Below are the code and all the weights of a small trained network. Each question names an input and a target symbol and asks about switching units off, where a switched-off unit gives its printed mean instead of its output.

import numpy as np


def w(rows, s, z=0):
    codes = np.array(rows[::2]) - 128.0
    scale = np.full(codes.shape[1], s)
    scale[-1] = z or s
    return codes * scale


def norm(h):
    return h / np.sqrt((h * h).mean(-1, keepdims=True) + 1e-5)


def f(y):
    return np.maximum(y, 0)


def softmax(a):
    e = np.exp(a - a.max(-1, keepdims=True))
    return e / e.sum(-1, keepdims=True)


def log_softmax(a):
    a = a - a.max(-1, keepdims=True)
    return a - np.log(np.exp(a).sum(-1, keepdims=True))


def net(x, mask):
    ids = ['αβγδεηθλμξστφψ'.index(c) for c in x.split()]
    T = len(ids)
    res = E[ids] + P[:T]
    u = 0
    for l in range(2):
        q, k, v = (norm(res) @ M[l].T for M in (Q, K, V))
        z = softmax(np.where(np.tri(T) > 0, q @ k.T / 3**0.5, -1e9)) @ v
        res = res + np.where(mask[u], z, O[l][:, -1]) @ O[l][:, :-1]
        u += 1
        y = f(norm(res) @ A[l][:, :-1].T + A[l][:, -1])
        res = res + np.where(mask[u : u + 4], y, B[l][:, -1]) @ B[l][:, :-1]
        u += 4
    return log_softmax(norm(res)[-1] @ U[:, :-1].T + U[:, -1])


Q, K, V, O, A, B = {}, {}, {}, {}, {}, {}
E = w([
[158,122,98,10,148,89,148,139,117,89,47,102],'α',
[128,123,151,152,141,123,146,110,137,103,121,137],'β',
[124,136,141,158,128,120,138,116,143,116,128,150],'γ',
[159,88,57,84,196,107,94,154,228,113,135,139],'δ',
[125,105,203,114,169,173,102,71,177,154,98,90],'ε',
[122,142,139,153,145,131,141,105,134,109,116,137],'η',
[198,108,56,83,77,126,129,92,101,101,201,82],'θ',
[111,145,140,143,130,120,121,104,141,105,123,142],'λ',
[119,122,159,146,121,113,127,112,151,103,127,141],'μ',
[117,126,155,151,139,119,139,102,139,105,125,141],'ξ',
[108,161,103,53,35,212,183,130,158,127,99,158],'σ',
[254,98,143,173,60,97,119,163,96,159,110,158],'τ',
[117,199,250,151,219,143,106,205,87,171,194,142],'φ',
[224,75,118,110,96,175,81,75,96,55,126,207],'ψ',
],0.0063)
P = w([
[116,93,69,80,142,149,116,196,63,206,152,127],'0',
[195,142,232,124,159,137,134,146,146,111,102,122],'1',
[183,163,227,120,126,124,106,99,178,61,100,129],'2',
[170,191,194,109,129,106,94,103,206,59,114,129],'3',
[157,204,187,100,107,103,94,81,225,50,96,138],'4',
[157,191,206,76,115,90,102,59,230,53,97,134],'5',
[148,210,188,44,92,97,64,71,253,49,90,145],'6',
[156,213,180,70,130,128,57,43,241,61,79,141],'7',
],0.0019)
Q[0] = w([
[198,86,130,2,136,249,82,197,105,217,160,97],'0.h1',
[130,126,115,22,177,225,126,52,143,97,134,60],'0.h1',
[175,25,165,110,154,191,62,110,118,200,89,84],'0.h1',
],0.0065)
K[0] = w([
[218,254,199,165,127,141,103,115,229,21,101,74],'0.h1',
[118,132,102,88,159,147,114,78,208,79,109,115],'0.h1',
[204,172,95,107,74,108,139,124,173,65,96,116],'0.h1',
],0.0077)
V[0] = w([
[58,133,140,44,128,77,26,87,162,87,144,192],'0.h1',
[150,4,207,118,108,93,110,162,182,162,143,116],'0.h1',
[139,155,85,151,73,64,175,205,153,90,164,249],'0.h1',
],0.0036)
O[0] = w([
[186,84,143,131,198,37,101,144,226,232,41,250,251],'0.h1',
[201,51,63,184,220,162,107,120,178,112,151,5,244],'0.h1',
[97,176,56,125,242,90,241,185,173,20,165,222,71],'0.h1',
],0.0032,0.0014)
A[0] = w([
[140,144,150,173,191,103,127,102,151,157,111,144,100],'0.n1',
[186,104,151,101,115,118,136,121,130,105,133,149,111],'0.n2',
[138,136,172,128,99,96,90,134,150,185,73,104,61],'0.n3',
[49,177,152,87,2,190,198,143,78,174,87,123,3],'0.n4',
],0.0063,0.0032)
B[0] = w([
[80,108,145,80,38,124,91,140,128,50,115,97,245],'0.n1',
[109,189,73,120,82,124,91,84,87,79,137,170,254],'0.n2',
[101,132,78,99,197,172,219,136,128,100,59,81,229],'0.n3',
[219,69,148,13,80,178,248,163,254,97,139,197,193],'0.n4',
],0.004,0.0033)
Q[1] = w([
[106,183,165,177,67,78,121,147,166,2,153,135],'1.h1',
[166,96,43,80,121,113,115,88,166,53,91,141],'1.h1',
[221,131,44,136,83,108,143,130,68,136,150,180],'1.h1',
],0.0093)
K[1] = w([
[25,1,84,160,92,112,166,242,15,159,170,211],'1.h1',
[239,18,30,66,144,105,156,155,117,130,85,129],'1.h1',
[219,229,81,145,46,68,106,179,126,10,96,150],'1.h1',
],0.0062)
V[1] = w([
[136,255,123,140,189,164,191,118,103,240,162,212],'1.h1',
[172,206,129,183,50,121,153,122,110,66,97,190],'1.h1',
[150,70,183,131,70,112,53,137,44,210,95,84],'1.h1',
],0.0036)
O[1] = w([
[232,100,121,254,156,119,216,56,86,76,69,98,1],'1.h1',
[66,88,156,177,103,106,148,186,153,149,104,36,140],'1.h1',
[77,158,202,28,187,44,151,148,220,24,124,188,101],'1.h1',
],0.0034,0.0036)
A[1] = w([
[164,217,70,93,85,168,89,124,52,149,254,12,1],'1.n1',
[113,142,160,126,71,135,193,48,88,87,99,121,91],'1.n2',
[74,159,206,62,108,121,76,148,189,105,122,130,77],'1.n3',
[141,7,161,132,112,88,172,218,35,197,151,113,16],'1.n4',
],0.0044,0.0022)
B[1] = w([
[111,73,89,86,88,23,151,59,117,182,143,151,199],'1.n1',
[133,161,81,94,139,123,91,163,167,200,142,114,165],'1.n2',
[173,98,129,179,157,130,165,144,58,158,139,120,254],'1.n3',
[106,148,241,188,92,166,69,253,167,69,36,90,133],'1.n4',
],0.0055,0.0054)
U = w([
[158,183,48,36,154,118,152,188,31,90,56,90,3],'α',
[188,211,150,144,156,88,134,53,203,83,138,114,63],'β',
[53,124,112,134,160,131,163,117,160,24,191,81,157],'γ',
[165,52,72,158,225,105,83,201,214,160,194,147,87],'δ',
[185,43,168,146,126,199,83,70,122,225,75,33,142],'ε',
[3,151,169,59,93,126,78,188,106,123,171,160,86],'η',
[87,79,115,90,129,69,178,29,96,179,198,138,165],'θ',
[111,128,159,175,151,54,156,108,149,179,58,237,108],'λ',
[152,108,32,220,189,179,184,100,95,145,114,118,187],'μ',
[59,244,114,158,101,162,67,130,170,209,128,119,172],'ξ',
[170,121,147,80,73,183,225,155,167,112,186,162,128],'σ',
[136,68,165,165,40,84,101,214,139,97,71,55,102],'τ',
[200,183,189,151,177,111,133,176,69,199,221,166,192],'φ',
[146,101,122,139,98,210,60,79,51,42,136,198,118],'ψ',
],0.0063,0.0034)

Each question gives the input, a string of symbols that net reads in full, and the target symbol t.
The units are the heads (3 rows each of Q, K, V and O) and the neurons (one row each of A and B). Each row of codes is followed by its name. A weight is (code - 128) times the scale printed after its matrix; where a second scale follows, it is the last column's (O, A, B and U).
mask holds one flag per unit, layer by layer, with each layer's heads first. A switched-off unit (its flag False) gives its mean, the last column of its rows in O or B, instead of its output. The means were averaged over made-up inputs and are rounded, as every weight is.
A unit's drop is (log p(t) with every unit on - log p(t) with that unit switched off) / (log p(t) with every unit on - log p(t) with every unit switched off).
The circuit of an input: a set's keep is (log p(t) with only the set's units on - log p(t) with every unit switched off) / (log p(t) with every unit on - log p(t) with every unit switched off). Starting from all 10 units, units are removed one at a time, each time the one whose removal leaves the highest keep (on an exact tie, the one counted first), for as long as the keep stays at least 0.8.
circuit, biggest first: the units of the circuit, biggest drop first
unit that matters most: the unit with the biggest drop
k most important neurons: the k neurons with the biggest drops, biggest first
k most important neurons of layer l: the k neurons of layer l with the biggest drops, biggest first
drop of u: that unit's drop, to one decimal
input ξ ε λ μ, target η: most important neuron of layer 0	(0.n1)
input γ φ δ λ τ τ θ μ, target μ: circuit, biggest first	(0.h1, 1.h1)
input σ φ ε ξ, target ξ: circuit, biggest first	(1.h1, 1.n2, 0.h1, 1.n3)
input θ θ β, target φ: circuit, biggest first	(0.h1, 1.n3, 1.n2, 0.n3)
input γ μ τ σ ξ, target μ: circuit, biggest first	(0.h1, 1.h1)
input σ λ γ, target ξ: circuit, biggest first	(1.h1, 1.n2, 1.n3, 0.h1)
input ψ β α τ ψ γ η, target τ: circuit, biggest first	(0.n1, 1.h1, 1.n3)
input η δ λ β σ ψ λ ξ, target σ: circuit, biggest first	(0.h1, 0.n4)
input α α β α λ σ σ λ, target α: 2 most important neurons of layer 1	(1.n3, 1.n1)
input δ δ σ ξ λ, target ψ: circuit, biggest first	(1.h1, 0.n1, 0.h1, 1.n1)
input φ ψ θ ψ δ ε η, target β: 2 most important neurons	(1.n2, 0.n2)
input σ σ φ θ λ, target ξ: 3 most important neurons of layer 1	(1.n2, 1.n3, 1.n1)
input γ φ τ, target τ: circuit, biggest first	(1.h1, 1.n4)
input ξ α η ψ θ θ ξ λ, target η: circuit, biggest first	(1.h1, 0.n1)
input λ λ β, target λ: circuit, biggest first	(0.h1)
input σ α ε θ ξ μ, target ξ: circuit, biggest first	(1.h1, 1.n2, 0.h1, 0.n4)
input ξ σ φ τ μ, target η: 2 most important neurons	(0.n2, 0.n1)
input σ λ σ γ β, target ξ: circuit, biggest first	(1.h1, 1.n2, 0.h1, 1.n3)
input θ ε ε α ψ γ ψ λ, target φ: 2 most important neurons of layer 1	(1.n3, 1.n1)
input ε τ η, target ε: circuit, biggest first	(0.h1)
input φ ε φ β γ ξ ψ λ, target β: 2 most important neurons of layer 1	(1.n2, 1.n1)
input α β η, target α: 2 most important neurons of layer 1	(1.n3, 1.n2)
input σ θ τ ε τ γ η, target ξ: 3 most important neurons of layer 1	(1.n2, 1.n3, 1.n1)
input φ η ψ ξ σ θ β, target β: 3 most important neurons of layer 1	(1.n2, 1.n1, 1.n3)
input τ β α θ, target θ: drop of 0.h1	0.3
input θ σ γ, target φ: drop of 0.n3	0.1
input ξ ξ τ β μ ε η, target η: unit that matters most	1.h1
input μ θ λ ε β η ε μ, target δ: drop of 0.n1	0.1
